Here is a tiny trained network, its code and every weight. The questions are about switching its units off for an input and a target symbol, where a switched-off unit gives its printed mean instead of its output.

import numpy as np


def w(rows, s, z=0):
    codes = np.array(rows[::2]) - 128.0
    scale = np.full(codes.shape[1], s)
    scale[-1] = z or s
    return codes * scale


def f(y):
    return y / 2 * (1 + np.tanh(0.7978845608 * (y + 0.044715 * y**3)))


def softmax(a):
    e = np.exp(a - a.max(-1, keepdims=True))
    return e / e.sum(-1, keepdims=True)


def log_softmax(a):
    a = a - a.max(-1, keepdims=True)
    return a - np.log(np.exp(a).sum(-1, keepdims=True))


def net(x, mask):
    ids = ['αβδεζθλμπστφ'.index(c) for c in x.split()]
    T = len(ids)
    res = E[ids] + P[:T]
    r = res
    for j in range(2):
        rows = slice(2 * j, 2 * j + 2)
        q, k, v = (r @ M[0][rows].T for M in (Q, K, V))
        z = softmax(np.where(np.tri(T) > 0, q @ k.T / 2**0.5, -1e9)) @ v
        o = O[0][rows]
        res = res + np.where(mask[j], z, o[:, -1]) @ o[:, :-1]
    y = f(res @ A[0][:, :-1].T + A[0][:, -1])
    res = res + np.where(mask[2:6], y, B[0][:, -1]) @ B[0][:, :-1]
    return log_softmax(res[-1] @ U[:, :-1].T + U[:, -1])


Q, K, V, O, A, B = {}, {}, {}, {}, {}, {}
E = w([
[80,254,136,168,224,155],'α',
[105,245,65,213,124,206],'β',
[122,159,26,59,64,229],'δ',
[211,124,10,132,61,183],'ε',
[132,27,36,173,159,172],'ζ',
[190,168,230,238,239,71],'θ',
[57,148,189,178,234,211],'λ',
[21,118,43,113,121,191],'μ',
[118,146,81,107,213,129],'π',
[120,184,161,73,69,215],'σ',
[245,83,216,168,185,121],'τ',
[215,116,27,70,156,113],'φ',
],0.013)
P = w([
[160,112,132,185,110,184],'0',
[127,155,69,107,248,187],'1',
[128,92,140,183,111,154],'2',
[148,153,116,71,209,179],'3',
[118,86,135,180,114,137],'4',
[157,165,148,46,186,165],'5',
[114,80,130,174,112,120],'6',
[148,165,159,46,184,136],'7',
[104,81,127,168,118,105],'8',
[139,178,161,39,181,123],'9',
[120,72,143,155,110,100],'10',
[134,186,160,39,179,105],'11',
[102,77,115,160,119,83],'12',
[133,191,166,37,177,99],'13',
],0.012)
Q[0] = w([
[193,91,207,21,213,136],'head 1',
[84,38,49,123,93,119],'head 1',
[110,57,120,255,149,134],'head 2',
[35,83,169,150,116,175],'head 2',
],0.0079)
K[0] = w([
[213,37,198,44,255,83],'head 1',
[149,84,71,59,112,109],'head 1',
[75,31,177,45,94,87],'head 2',
[47,122,105,124,158,89],'head 2',
],0.0088)
V[0] = w([
[175,90,170,129,204,118],'head 1',
[162,152,114,213,86,120],'head 1',
[124,100,111,66,114,118],'head 2',
[254,178,115,87,171,120],'head 2',
],0.0078)
O[0] = w([
[85,78,58,135,193,126,254],'head 1',
[229,121,186,143,77,183,177],'head 1',
[71,139,2,56,104,152,20],'head 2',
[245,79,215,34,162,73,230],'head 2',
],0.0065,0.0037)
A[0] = w([
[99,184,243,211,105,174,35],'neuron 1',
[117,237,230,121,199,60,134],'neuron 2',
[172,111,203,146,200,102,117],'neuron 3',
[123,88,145,66,1,194,3],'neuron 4',
],0.0092,0.0035)
B[0] = w([
[79,47,136,65,120,68,197],'neuron 1',
[155,87,55,77,95,148,254],'neuron 2',
[101,162,104,166,153,85,247],'neuron 3',
[85,245,114,177,103,66,146],'neuron 4',
],0.012,0.0088)
U = w([
[182,181,127,134,250,232,254],'α',
[211,97,125,79,168,148,192],'β',
[138,69,80,32,85,67,93],'δ',
[229,121,105,207,58,105,99],'ε',
[87,196,219,103,136,24,135],'ζ',
[130,217,128,165,121,87,103],'θ',
[176,15,83,227,104,203,65],'λ',
[71,118,61,190,91,124,71],'μ',
[138,75,112,191,86,3,56],'π',
[187,122,237,217,182,106,135],'σ',
[58,69,186,139,175,119,64],'τ',
[155,38,182,155,55,80,160],'φ',
],0.0069,0.0078)

Each question gives the input, a string of symbols that net reads in full, and the target symbol t.
The units are the heads (2 rows each of Q, K, V and O) and the neurons (one row each of A and B). Each row of codes is followed by its name. A weight is (code - 128) times the scale printed after its matrix; where a second scale follows, it is the last column's (O, A, B and U).
mask holds one flag per unit, heads first, then neurons. A switched-off unit (its flag False) gives its mean, the last column of its rows in O or B, instead of its output. The means were averaged over made-up inputs and are rounded, as every weight is.
A unit's drop is (log p(t) with every unit on - log p(t) with that unit switched off) / (log p(t) with every unit on - log p(t) with every unit switched off).
The circuit of an input: a set's keep is (log p(t) with only the set's units on - log p(t) with every unit switched off) / (log p(t) with every unit on - log p(t) with every unit switched off). Starting from all 6 units, units are removed one at a time, each time the one whose removal leaves the highest keep (on an exact tie, the one counted first), for as long as the keep stays at least 0.8.
circuit, biggest first: the units of the circuit, biggest drop first
unit that matters most: the unit with the biggest drop
k most important neurons: the k neurons with the biggest drops, biggest first
which heads matter: for each layer, one digit per head in row order, 1 if its drop is at least 0.15 and else 0, layers parted by /
drop of u: that unit's drop, to one decimal
input θ φ δ, target θ: which heads matter : 10
input μ β σ τ σ β ζ θ φ β θ δ, target α: circuit, biggest first : neuron 1; neuron 2
input φ β β, target φ: 2 most important neurons : neuron 1; neuron 3
input ε φ μ π δ β λ δ θ θ π μ φ θ, target δ: which heads matter : 00
input τ τ α φ β, target φ: unit that matters most : head 1
input β ε ζ β, target β: which heads matter : 10
input φ φ β π τ ε ε, target ε: circuit, biggest first : head 1; neuron 4
input β λ τ β δ β α, target δ: circuit, biggest first : neuron 1; neuron 2; head 1
input φ ζ φ β θ β δ α ε φ λ α, target β: which heads matter : 00
input μ θ θ θ δ ε π θ θ β ζ ε δ β, target β: 2 most important neurons : neuron 2; neuron 4
input τ θ φ α φ ζ β ζ ε, target ε: circuit, biggest first : head 1; neuron 1
input θ α θ β δ π δ ζ π τ ζ α, target β: which heads matter : 10
input π β φ π μ θ β μ π ζ, target α: which heads matter : 00
input ε τ σ π ζ β τ μ φ σ σ, target ζ: most important neuron : neuron 4
input π μ θ ζ β σ θ τ τ α σ φ, target α: which heads matter : 10
input π β μ τ φ σ μ α α, target δ: 3 most important neurons : neuron 1; neuron 2; neuron 3
input β β δ σ φ θ β μ ε β ε δ δ β, target δ: 2 most important neurons : neuron 1; neuron 2
input θ θ σ σ θ λ α π β β ζ μ, target α: drop of neuron 1 : 0.9
input θ λ α θ φ ζ π, target α: drop of neuron 2 : 0.2
input β α β θ π φ, target α: drop of head 1 : 0.1
input θ ε ζ φ τ θ σ σ β λ σ σ α δ, target α: circuit, biggest first : neuron 1
